Here is a tiny trained network, its code and every weight. The questions are about switching its units off for an input and a class, where a switched-off unit gives its printed mean instead of its output.

import numpy as np


def w(rows, s, z=0):
    codes = np.array(rows[::2]) - 128.0
    scale = np.full(codes.shape[1], s)
    scale[-1] = z or s
    return codes * scale


def f(y):
    return np.maximum(y, 0)


def log_softmax(a):
    a = a - a.max(-1, keepdims=True)
    return a - np.log(np.exp(a).sum(-1, keepdims=True))


def net(x, mask):
    res = np.array(x, float).reshape(1, 6) / 4 @ E
    y = f(res @ A[0][:, :-1].T + A[0][:, -1])
    res = res + np.where(mask, y, B[0][:, -1]) @ B[0][:, :-1]
    return log_softmax(res[-1] @ U[:, :-1].T + U[:, -1])


A, B = {}, {}
E = w([
[83,214,183,184,95,158,69,156,99,67,79,85],'x0',
[96,109,87,135,139,144,37,195,110,255,131,130],'x1',
[115,123,114,150,144,131,140,131,104,114,139,111],'x2',
[56,235,82,26,43,144,166,84,145,155,172,113],'x3',
[151,189,97,151,173,83,166,171,230,168,79,72],'x4',
[100,113,150,72,148,114,105,121,171,124,120,128],'x5',
],0.013)
A[0] = w([
[158,164,143,139,119,108,127,163,195,147,109,73,85],'n0',
[180,151,148,128,146,120,182,62,147,55,134,140,65],'n1',
[82,184,73,90,82,146,186,79,136,132,147,103,111],'n2',
[195,77,157,158,194,155,114,152,128,98,65,172,151],'n3',
[187,44,95,100,104,80,206,102,144,174,165,183,62],'n4',
[86,66,130,102,105,151,97,68,54,79,138,179,92],'n5',
[129,96,90,133,139,88,205,126,161,154,109,156,19],'n6',
[186,213,105,99,203,72,191,148,133,153,72,53,116],'n7',
[100,111,136,170,84,111,141,130,162,133,135,161,45],'n8',
[63,224,86,88,93,154,175,60,135,151,170,122,138],'n9',
[85,101,140,135,122,160,133,96,163,136,123,98,106],'n10',
[165,71,30,95,180,88,176,96,143,142,184,149,39],'n11',
[156,124,178,133,122,95,199,69,165,41,123,142,41],'n12',
[162,116,167,139,154,124,136,133,96,138,81,120,48],'n13',
[131,158,80,172,122,59,147,153,193,128,111,87,95],'n14',
[122,93,176,81,98,155,94,101,29,120,132,180,54],'n15',
[149,74,82,119,173,109,142,99,137,168,215,115,3],'n16',
[218,81,172,139,158,91,105,170,118,72,110,149,185],'n17',
[170,149,101,154,124,102,134,144,208,123,68,67,61],'n18',
[107,109,77,128,137,171,1,211,119,237,164,114,32],'n19',
[107,152,89,158,154,81,152,148,180,157,93,90,89],'n20',
[138,68,152,202,153,137,116,143,167,91,123,140,144],'n21',
[143,165,186,154,100,131,98,84,152,63,116,76,40],'n22',
[67,197,89,64,92,154,146,135,128,144,204,136,124],'n23',
[151,121,143,136,132,136,180,66,167,54,127,122,59],'n24',
[164,105,148,117,111,177,158,93,172,75,127,101,21],'n25',
[141,101,156,76,101,171,54,105,29,107,175,184,104],'n26',
[76,169,178,158,81,162,46,156,127,106,80,74,16],'n27',
[91,219,199,175,121,152,72,193,96,74,77,54,42],'n28',
[192,43,192,145,178,86,110,195,118,102,107,106,146],'n29',
[156,125,209,146,89,113,208,95,155,72,135,136,38],'n30',
[96,97,215,127,84,137,111,59,60,118,197,203,77],'n31',
],0.01,0.0028)
B[0] = w([
[156,114,144,128,158,173,187,141,149,128,111,95,179],'n0',
[71,51,33,183,160,109,129,131,86,201,98,167,215],'n1',
[114,168,167,141,67,42,96,189,160,90,184,144,224],'n2',
[129,146,150,163,55,68,63,139,183,65,186,119,228],'n3',
[110,196,204,69,115,116,152,63,53,112,114,183,230],'n4',
[178,113,156,120,169,171,184,178,136,137,104,98,217],'n5',
[129,146,155,104,109,147,134,97,107,123,74,118,183],'n6',
[174,116,179,123,201,157,186,165,165,114,124,49,213],'n7',
[145,124,131,128,114,156,98,139,128,138,115,135,129],'n8',
[111,172,111,195,75,56,96,181,181,58,195,149,246],'n9',
[130,129,121,149,136,158,134,118,149,121,156,134,139],'n10',
[161,180,189,66,137,109,88,44,119,87,66,161,222],'n11',
[104,68,44,141,131,88,108,121,113,209,118,134,229],'n12',
[131,132,119,117,95,110,118,109,166,125,163,134,164],'n13',
[171,54,130,63,153,157,180,130,126,93,115,58,190],'n14',
[169,113,117,64,160,186,145,149,123,117,147,83,210],'n15',
[122,162,177,99,119,163,73,71,56,125,67,145,191],'n16',
[100,156,129,136,61,90,106,167,160,114,194,127,225],'n17',
[158,72,129,82,156,144,177,155,142,83,128,116,192],'n18',
[43,53,2,198,156,78,112,148,68,245,69,150,254],'n19',
[176,78,125,82,162,143,180,159,154,145,117,91,187],'n20',
[131,161,150,173,126,117,79,159,159,97,184,132,204],'n21',
[128,153,139,126,120,140,123,79,82,143,92,160,184],'n22',
[121,146,149,174,63,81,65,191,165,115,143,142,228],'n23',
[62,79,56,136,174,144,104,119,105,214,117,136,208],'n24',
[83,94,124,144,136,115,123,139,88,157,111,132,178],'n25',
[166,95,126,102,176,157,203,164,166,108,97,66,228],'n26',
[140,192,195,124,139,144,85,33,19,113,71,169,210],'n27',
[143,178,165,27,146,118,111,53,78,122,116,176,236],'n28',
[78,195,138,158,83,109,75,169,206,97,199,127,238],'n29',
[103,118,68,153,186,136,111,142,112,192,102,157,211],'n30',
[195,84,162,56,150,184,168,199,153,100,98,77,223],'n31',
],0.0086,0.019)
U = w([
[116,149,133,170,69,108,81,180,194,62,217,136,168],'0',
[204,88,133,98,171,184,183,177,166,93,113,37,164],'1',
[69,87,12,166,153,134,102,128,112,211,98,160,175],'2',
[149,175,194,91,126,149,99,5,94,91,91,193,7],'3',
],0.011,0.0013)

Each question gives the input, the list of numbers given to net, and the class t.
The units are the neurons (one row each of A and B). Each row of codes is followed by its name. A weight is (code - 128) times the scale printed after its matrix; where a second scale follows, it is the last column's (A, B and U).
mask holds one flag per neuron, in row order. A switched-off neuron (its flag False) gives its mean, the last column of its row in B, instead of its output. The means were averaged over made-up inputs and are rounded, as every weight is.
A unit's drop is (log p(t) with every unit on - log p(t) with that unit switched off) / (log p(t) with every unit on - log p(t) with every unit switched off).
most important unit: the unit with the biggest drop
top k neurons: the k neurons with the biggest drops, biggest first
drop when u is switched off: that unit's drop, to one decimal
input [7,8,7,-8,4,-3], class 0: top 2 neurons : [n29; n3]
input [5,2,7,-4,-6,-3], class 1: most important unit : n26
input [-2,-8,-2,-7,4,-7], class 2: top 3 neurons : [n1; n12; n24]
input [-4,4,6,8,-8,-2], class 0: top 3 neurons : [n9; n23; n2]
input [5,6,6,3,6,-1], class 1: top 2 neurons : [n7; n14]
input [1,7,5,8,8,0], class 0: top 3 neurons : [n9; n23; n2]
input [1,-7,-8,-3,6,-1], class 2: top 2 neurons : [n1; n12]
input [-2,-8,-8,-8,-7,7], class 0: top 3 neurons : [n3; n29; n17]
input [-2,3,2,6,-6,3], class 0: top 3 neurons : [n9; n23; n2]
input [2,8,6,2,-8,-5], class 1: top 4 neurons : [n26; n31; n15; n5]
input [8,-8,5,-5,0,7], class 2: top 4 neurons : [n12; n1; n24; n30]
input [0,-6,5,-5,5,1], class 2: top 4 neurons : [n1; n12; n24; n9]
input [3,8,2,-8,-4,-7], class 0: top 2 neurons : [n3; n29]
input [-8,-2,-7,5,6,5], class 3: most important unit : n4
input [4,5,-5,-6,0,-1], class 0: drop when n29 is switched off : 0.1
input [-6,1,-3,-5,-5,2], class 3: drop when n23 is switched off : 0.3
input [3,-7,7,-2,-6,4], class 2: drop when n30 is switched off : 0.3
